Here is a tiny trained network, its code and every weight. The questions are about switching its units off for an input and a class, where a switched-off unit gives its printed mean instead of its output.

import numpy as np


def w(rows, s, z=0):
    codes = np.array(rows[::2]) - 128.0
    scale = np.full(codes.shape[1], s)
    scale[-1] = z or s
    return codes * scale


def f(y):
    return np.maximum(y, 0)


def log_softmax(a):
    a = a - a.max(-1, keepdims=True)
    return a - np.log(np.exp(a).sum(-1, keepdims=True))


def net(x, mask):
    res = np.array(x, float).reshape(1, 8) / 4 @ E
    y = f(res @ A[0][:, :-1].T + A[0][:, -1])
    res = res + np.where(mask, y, B[0][:, -1]) @ B[0][:, :-1]
    return log_softmax(res[-1] @ U[:, :-1].T + U[:, -1])


A, B = {}, {}
E = w([
[125,148,114,185,90,126,158,101,35],'x0',
[101,103,125,192,137,140,113,126,124],'x1',
[183,196,151,137,142,87,48,107,169],'x2',
[86,113,128,162,77,174,109,201,115],'x3',
[117,109,201,44,120,160,162,127,69],'x4',
[123,243,142,134,127,194,153,152,116],'x5',
[121,162,155,95,38,85,165,99,100],'x6',
[177,149,221,161,161,85,129,254,132],'x7',
],0.0078)
A[0] = w([
[90,222,99,49,40,131,142,52,123,118],'n0',
[117,134,109,151,221,161,242,117,124,174],'n1',
[157,110,19,146,192,136,83,74,173,72],'n2',
[157,21,183,118,185,74,119,200,191,190],'n3',
[180,128,133,160,52,3,183,104,45,30],'n4',
[141,75,72,30,150,63,193,42,101,253],'n5',
[84,178,190,133,113,179,186,191,143,242],'n6',
[14,68,115,138,111,178,153,107,73,164],'n7',
[16,41,86,130,101,182,156,127,91,158],'n8',
[114,200,161,113,149,129,168,140,78,143],'n9',
[111,39,109,145,98,169,171,79,82,154],'n10',
[162,142,231,62,109,149,171,152,56,170],'n11',
[87,153,129,51,58,116,171,61,181,130],'n12',
[141,146,220,99,45,83,176,175,28,210],'n13',
],0.0068,0.0024)
B[0] = w([
[188,70,126,93,161,67,87,85,168,220],'n0',
[105,129,170,104,187,196,119,110,103,179],'n1',
[137,171,147,152,139,157,122,71,95,195],'n2',
[166,78,251,93,238,86,47,81,189,221],'n3',
[162,185,100,183,128,142,183,146,113,192],'n4',
[83,86,66,112,110,73,112,255,185,242],'n5',
[90,189,86,163,138,216,151,164,119,227],'n6',
[52,81,93,48,39,190,186,147,56,221],'n7',
[54,93,97,41,71,138,158,158,95,230],'n8',
[123,154,182,142,175,157,113,117,122,189],'n9',
[88,131,104,100,69,122,148,156,99,209],'n10',
[178,192,176,153,223,154,108,63,91,239],'n11',
[146,101,153,68,138,81,104,126,205,200],'n12',
[144,184,141,185,137,199,155,70,49,254],'n13',
],0.0078)
U = w([
[151,177,162,153,167,184,142,47,79,244],'0',
[92,157,110,131,145,180,138,254,172,87],'1',
[157,46,158,92,165,36,72,106,237,124],'2',
[153,171,31,198,94,90,168,174,156,138],'3',
[59,63,57,88,21,151,185,167,91,9],'4',
],0.0081,0.0014)

Each question gives the input, the list of numbers given to net, and the class t.
The units are the neurons (one row each of A and B). Each row of codes is followed by its name. A weight is (code - 128) times the scale printed after its matrix; where a second scale follows, it is the last column's (A, B and U).
mask holds one flag per neuron, in row order. A switched-off neuron (its flag False) gives its mean, the last column of its row in B, instead of its output. The means were averaged over made-up inputs and are rounded, as every weight is.
A unit's drop is (log p(t) with every unit on - log p(t) with that unit switched off) / (log p(t) with every unit on - log p(t) with every unit switched off).
The circuit of an input: a set's keep is (log p(t) with only the set's units on - log p(t) with every unit switched off) / (log p(t) with every unit on - log p(t) with every unit switched off). Starting from the 12 units with the biggest drops (on a tie, the unit counted first), units are removed one at a time, each time the one whose removal leaves the highest keep (on an exact tie, the one counted first), for as long as the keep stays at least 0.8.
circuit, biggest first: the units of the circuit, biggest drop first
unit that matters most: the unit with the biggest drop
k most important neurons: the k neurons with the biggest drops, biggest first
drop when u is switched off: that unit's drop, to one decimal
input [1,-5,-2,-8,6,-1,1,1], class 2: circuit, biggest first : (n5; n7)
input [8,-1,6,-8,4,1,-6,-7], class 2: circuit, biggest first : (n5; n13)
input [-4,0,0,4,-4,3,-1,-3], class 3: circuit, biggest first : (n3; n7; n1)
input [1,6,-2,-1,-5,3,-8,8], class 2: circuit, biggest first : (n3)
input [0,8,5,2,5,-2,-4,-2], class 4: 3 most important neurons : (n11; n0; n13)
input [-4,-7,-4,-1,1,5,-3,-5], class 4: circuit, biggest first : (n3; n11)
input [7,0,-3,3,0,-7,7,5], class 0: 3 most important neurons : (n13; n11; n4)
input [1,-1,-3,-7,-4,6,4,-7], class 2: circuit, biggest first : (n0; n12)
input [3,1,8,-3,-8,6,7,-1], class 2: circuit, biggest first : (n0; n13)
input [1,5,1,-5,-1,-6,4,-3], class 4: 3 most important neurons : (n3; n11; n10)
input [6,-2,4,-3,-5,-3,-3,5], class 2: 3 most important neurons : (n13; n6; n3)
input [-7,-6,1,-4,7,2,-4,7], class 0: 2 most important neurons : (n11; n5)
input [-4,4,0,-5,1,-3,-6,-7], class 4: 2 most important neurons : (n0; n11)
input [2,-3,6,-8,6,-3,-1,1], class 2: unit that matters most : n5
input [-1,8,-3,-5,-5,-1,-4,-3], class 4: 2 most important neurons : (n11; n13)
input [-5,-8,-6,7,6,7,8,-1], class 0: drop when n11 is switched off : 0.5
input [4,-7,-5,4,5,-4,7,4], class 0: drop when n11 is switched off : 0.8
input [1,1,5,-7,-1,1,-7,6], class 2: drop when n13 is switched off : 0.3
